Below is a small trained network, with its code and all its weights. Each question gives an input and a target symbol and asks what happens when units are switched off, that is, made to give their printed mean instead of their output.

import numpy as np


def w(rows, s, z=0):
    codes = np.array(rows[::2]) - 128.0
    scale = np.full(codes.shape[1], s)
    scale[-1] = z or s
    return codes * scale


def f(y):
    return np.maximum(y, 0)


def softmax(a):
    e = np.exp(a - a.max(-1, keepdims=True))
    return e / e.sum(-1, keepdims=True)


def log_softmax(a):
    a = a - a.max(-1, keepdims=True)
    return a - np.log(np.exp(a).sum(-1, keepdims=True))


def net(x, mask):
    ids = ['αβεηθφ'.index(c) for c in x.split()]
    T = len(ids)
    res = E[ids] + P[:T]
    q, k, v = (res @ M[0].T for M in (Q, K, V))
    z = softmax(np.where(np.tri(T) > 0, q @ k.T / 2**0.5, -1e9)) @ v
    res = res + np.where(mask[0], z, O[0][:, -1]) @ O[0][:, :-1]
    y = f(res @ A[0][:, :-1].T + A[0][:, -1])
    res = res + np.where(mask[1:13], y, B[0][:, -1]) @ B[0][:, :-1]
    return log_softmax(res[-1] @ U[:, :-1].T + U[:, -1])


Q, K, V, O, A, B = {}, {}, {}, {}, {}, {}
E = w([
[95,110,67,153,123,255,222],'α',
[91,130,226,194,92,206,84],'β',
[135,138,179,67,113,202,48],'ε',
[93,177,79,228,166,153,86],'η',
[110,10,120,224,156,136,179],'θ',
[71,29,141,169,43,141,65],'φ',
],0.015)
P = w([
[30,103,129,120,226,200,146],'0',
[71,149,121,117,182,157,120],'1',
[61,102,36,57,135,175,57],'2',
[115,153,154,168,164,146,155],'3',
[93,132,42,77,92,169,59],'4',
[150,142,177,173,108,155,163],'5',
[127,147,28,86,51,181,83],'6',
[186,144,187,171,60,147,167],'7',
[133,186,96,125,10,161,50],'8',
],0.013)
Q[0] = w([
[236,179,135,61,131,2,188],'head 0',
[176,135,233,132,194,81,193],'head 0',
],0.0087)
K[0] = w([
[8,83,157,124,214,177,101],'head 0',
[85,111,86,111,157,157,75],'head 0',
],0.013)
V[0] = w([
[143,10,48,131,170,105,140],'head 0',
[172,158,133,69,172,141,168],'head 0',
],0.014)
O[0] = w([
[168,206,113,143,52,92,92,52],'head 0',
[171,81,119,246,147,214,153,2],'head 0',
],0.013,0.0097)
A[0] = w([
[128,221,165,57,116,25,156,175],'neuron 0',
[144,36,131,173,236,189,67,109],'neuron 1',
[108,162,74,69,159,84,129,57],'neuron 2',
[204,227,63,173,79,91,100,22],'neuron 3',
[28,92,61,105,143,145,105,168],'neuron 4',
[89,78,112,151,114,212,83,252],'neuron 5',
[57,119,123,112,72,90,131,142],'neuron 6',
[119,113,154,172,140,185,202,246],'neuron 7',
[109,182,112,158,191,80,183,166],'neuron 8',
[120,215,138,189,143,167,168,150],'neuron 9',
[123,181,107,125,84,255,98,185],'neuron 10',
[118,70,104,63,30,156,132,152],'neuron 11',
],0.0098,0.0033)
B[0] = w([
[156,45,140,188,89,179,116,229],'neuron 0',
[126,59,96,177,107,195,117,211],'neuron 1',
[146,178,218,128,80,207,122,180],'neuron 2',
[96,115,210,224,174,163,163,154],'neuron 3',
[140,192,182,94,119,124,122,250],'neuron 4',
[118,104,43,92,157,64,158,218],'neuron 5',
[110,179,146,133,136,122,123,213],'neuron 6',
[186,154,106,136,116,91,149,181],'neuron 7',
[188,132,212,148,241,55,87,137],'neuron 8',
[23,109,84,2,92,178,124,144],'neuron 9',
[184,142,97,155,126,38,103,182],'neuron 10',
[144,118,177,148,189,124,102,209],'neuron 11',
],0.0085,0.019)
U = w([
[114,133,61,174,31,22,109,252],'α',
[39,102,166,103,90,180,254,122],'β',
[169,59,105,172,114,165,109,91],'ε',
[126,188,154,152,170,35,121,120],'η',
[150,121,160,249,121,52,170,114],'θ',
[132,149,126,131,20,197,154,91],'φ',
],0.0072,0.0037)

Each question gives the input, a string of symbols that net reads in full, and the target symbol t.
The units are the heads (2 rows each of Q, K, V and O) and the neurons (one row each of A and B). Each row of codes is followed by its name. A weight is (code - 128) times the scale printed after its matrix; where a second scale follows, it is the last column's (O, A, B and U).
mask holds one flag per unit, heads first, then neurons. A switched-off unit (its flag False) gives its mean, the last column of its rows in O or B, instead of its output. The means were averaged over made-up inputs and are rounded, as every weight is.
A unit's drop is (log p(t) with every unit on - log p(t) with that unit switched off) / (log p(t) with every unit on - log p(t) with every unit switched off).
The circuit of an input: a set's keep is (log p(t) with only the set's units on - log p(t) with every unit switched off) / (log p(t) with every unit on - log p(t) with every unit switched off). Starting from the 12 units with the biggest drops (on a tie, the unit counted first), units are removed one at a time, each time the one whose removal leaves the highest keep (on an exact tie, the one counted first), for as long as the keep stays at least 0.8.
circuit, biggest first: the units of the circuit, biggest drop first
most important unit: the unit with the biggest drop
top k neurons: the k neurons with the biggest drops, biggest first
drop of u: that unit's drop, to one decimal
input α φ ε β ε θ φ, target θ: circuit, biggest first => head 0; neuron 3; neuron 11
input η β θ, target β: circuit, biggest first => neuron 10; head 0
input β φ φ β θ, target β: circuit, biggest first => head 0; neuron 10
input φ θ α, target θ: circuit, biggest first => head 0; neuron 3
input θ φ η θ ε φ θ, target φ: circuit, biggest first => head 0; neuron 2; neuron 5
input η ε α β φ η η, target η: top 2 neurons => neuron 0; neuron 1
input θ α η, target α: circuit, biggest first => head 0; neuron 10; neuron 11
input θ φ β θ β φ φ η α, target η: circuit, biggest first => neuron 0; neuron 1; neuron 10
input β α α φ ε φ β β, target β: top neuron => neuron 10
input ε φ β, target φ: top 3 neurons => neuron 0; neuron 2; neuron 5
input β ε φ ε ε θ η, target θ: circuit, biggest first => neuron 3; head 0
input α ε β φ, target φ: circuit, biggest first => head 0; neuron 0; neuron 2; neuron 5
input η φ φ β φ β, target φ: circuit, biggest first => head 0; neuron 0; neuron 5
input η θ β η β, target η: most important unit => neuron 0
input α β α α β φ η, target φ: top 3 neurons => neuron 2; neuron 0; neuron 5
input α φ ε η ε, target η: circuit, biggest first => neuron 1; neuron 11
input ε β θ β β α, target α: top 2 neurons => neuron 10; neuron 7
input β α θ, target α: top 2 neurons => neuron 0; neuron 2
input φ φ α, target φ: drop of neuron 2 => 0.5
input β ε ε, target ε: drop of neuron 1 => 0.7
input β φ ε, target φ: most important unit => head 0
input φ α β η ε θ θ, target θ: drop of head 0 => 1.5
